Below are the code and all the weights of a small trained network. Each question names an input and a class and asks about switching units off, where a switched-off unit gives its printed mean instead of its output.

import numpy as np


def w(rows, s, z=0):
    codes = np.array(rows[::2]) - 128.0
    scale = np.full(codes.shape[1], s)
    scale[-1] = z or s
    return codes * scale


def norm(h):
    return h / np.sqrt((h * h).mean(-1, keepdims=True) + 1e-5)


def f(y):
    return np.maximum(y, 0)


def log_softmax(a):
    a = a - a.max(-1, keepdims=True)
    return a - np.log(np.exp(a).sum(-1, keepdims=True))


def net(x, mask):
    res = np.array(x, float).reshape(1, 2) / 4 @ E
    u = 0
    for l in range(4):
        y = f(norm(res) @ A[l][:, :-1].T + A[l][:, -1])
        res = res + np.where(mask[u : u + 5], y, B[l][:, -1]) @ B[l][:, :-1]
        u += 5
    return log_softmax(norm(res)[-1] @ U[:, :-1].T + U[:, -1])


A, B = {}, {}
E = w([
[32,149,111,223,9,36],'x0',
[150,29,101,119,117,77],'x1',
],0.013)
A[0] = w([
[254,127,190,158,202,149,250],'L0N0',
[83,66,127,112,137,146,45],'L0N1',
[104,88,210,107,59,86,19],'L0N2',
[148,34,144,163,190,177,158],'L0N3',
[128,128,83,107,78,117,41],'L0N4',
],0.0065,0.0024)
B[0] = w([
[98,133,171,168,78,30,254],'L0N0',
[132,130,105,86,117,81,138],'L0N1',
[99,147,133,2,47,122,157],'L0N2',
[30,122,99,91,85,115,201],'L0N3',
[65,121,107,176,190,132,141],'L0N4',
],0.0078,0.0069)
A[1] = w([
[175,46,196,133,147,214,8],'L1N0',
[117,198,148,129,117,150,85],'L1N1',
[140,72,117,193,93,120,134],'L1N2',
[72,153,205,112,122,90,18],'L1N3',
[2,151,133,113,107,102,204],'L1N4',
],0.0087,0.0015)
B[1] = w([
[82,119,188,93,169,66,163],'L1N0',
[144,52,69,128,65,163,180],'L1N1',
[116,113,148,72,198,112,172],'L1N2',
[171,135,2,149,185,156,195],'L1N3',
[233,124,113,115,195,112,254],'L1N4',
],0.0089,0.0078)
A[2] = w([
[157,142,176,50,147,120,4],'L2N0',
[137,136,183,91,197,201,167],'L2N1',
[9,175,122,127,50,79,56],'L2N2',
[137,152,133,88,136,68,229],'L2N3',
[116,248,156,165,114,252,169],'L2N4',
],0.013,0.0022)
B[2] = w([
[122,155,126,167,109,136,222],'L2N0',
[98,173,104,130,123,142,246],'L2N1',
[143,156,142,101,149,166,197],'L2N2',
[125,148,151,141,140,161,254],'L2N3',
[97,3,135,119,113,67,234],'L2N4',
],0.019,0.0069)
A[3] = w([
[97,254,149,188,94,89,177],'L3N0',
[108,22,161,90,97,111,72],'L3N1',
[238,127,127,141,120,172,142],'L3N2',
[102,186,93,216,70,88,146],'L3N3',
[182,117,109,149,168,173,3],'L3N4',
],0.012,0.0037)
B[3] = w([
[56,250,146,53,195,166,248],'L3N0',
[15,89,87,196,32,33,253],'L3N1',
[166,116,4,166,78,162,180],'L3N2',
[54,138,217,37,198,215,205],'L3N3',
[153,121,59,255,216,139,163],'L3N4',
],0.0083,0.0077)
U = w([
[4,36,123,139,136,14,212],'0',
[34,220,191,58,226,161,215],'1',
[194,121,18,193,209,126,160],'2',
[165,124,216,169,121,127,47],'3',
[157,142,186,123,73,144,3],'4',
[210,142,240,127,99,151,26],'5',
[219,115,234,107,100,131,34],'6',
],0.014,0.0059)

Each question gives the input, the list of numbers given to net, and the class t.
The units are the neurons (one row each of A and B). Each row of codes is followed by its name. A weight is (code - 128) times the scale printed after its matrix; where a second scale follows, it is the last column's (A, B and U).
mask holds one flag per neuron, layer by layer. A switched-off neuron (its flag False) gives its mean, the last column of its row in B, instead of its output. The means were averaged over made-up inputs and are rounded, as every weight is.
A unit's drop is (log p(t) with every unit on - log p(t) with that unit switched off) / (log p(t) with every unit on - log p(t) with every unit switched off).
k most important neurons: the k neurons with the biggest drops, biggest first
drop of u: that unit's drop, to one decimal
input [-3,-2], class 2: most important neuron	(L0N0)
input [-3,2], class 2: 3 most important neurons	(L0N0 L0N3 L2N4)
input [1,-3], class 2: 2 most important neurons	(L1N1 L1N4)
input [-3,0], class 2: 2 most important neurons	(L0N0 L1N3)
input [1,-4], class 0: 2 most important neurons	(L0N0 L2N4)
input [4,3], class 1: 2 most important neurons	(L2N4 L1N1)
input [3,0], class 2: 4 most important neurons	(L0N0 L2N1 L2N4 L2N0)
input [-5,-6], class 0: 2 most important neurons	(L2N4 L1N4)
input [-3,1], class 2: 3 most important neurons	(L0N0 L0N3 L1N3)
input [-1,2], class 2: drop of L2N4	1.0
input [7,4], class 1: drop of L2N4	1.2
input [-2,-3], class 2: drop of L2N0	0.0
input [-2,-8], class 0: drop of L2N4	1.1
input [2,-6], class 0: most important neuron	(L2N4)
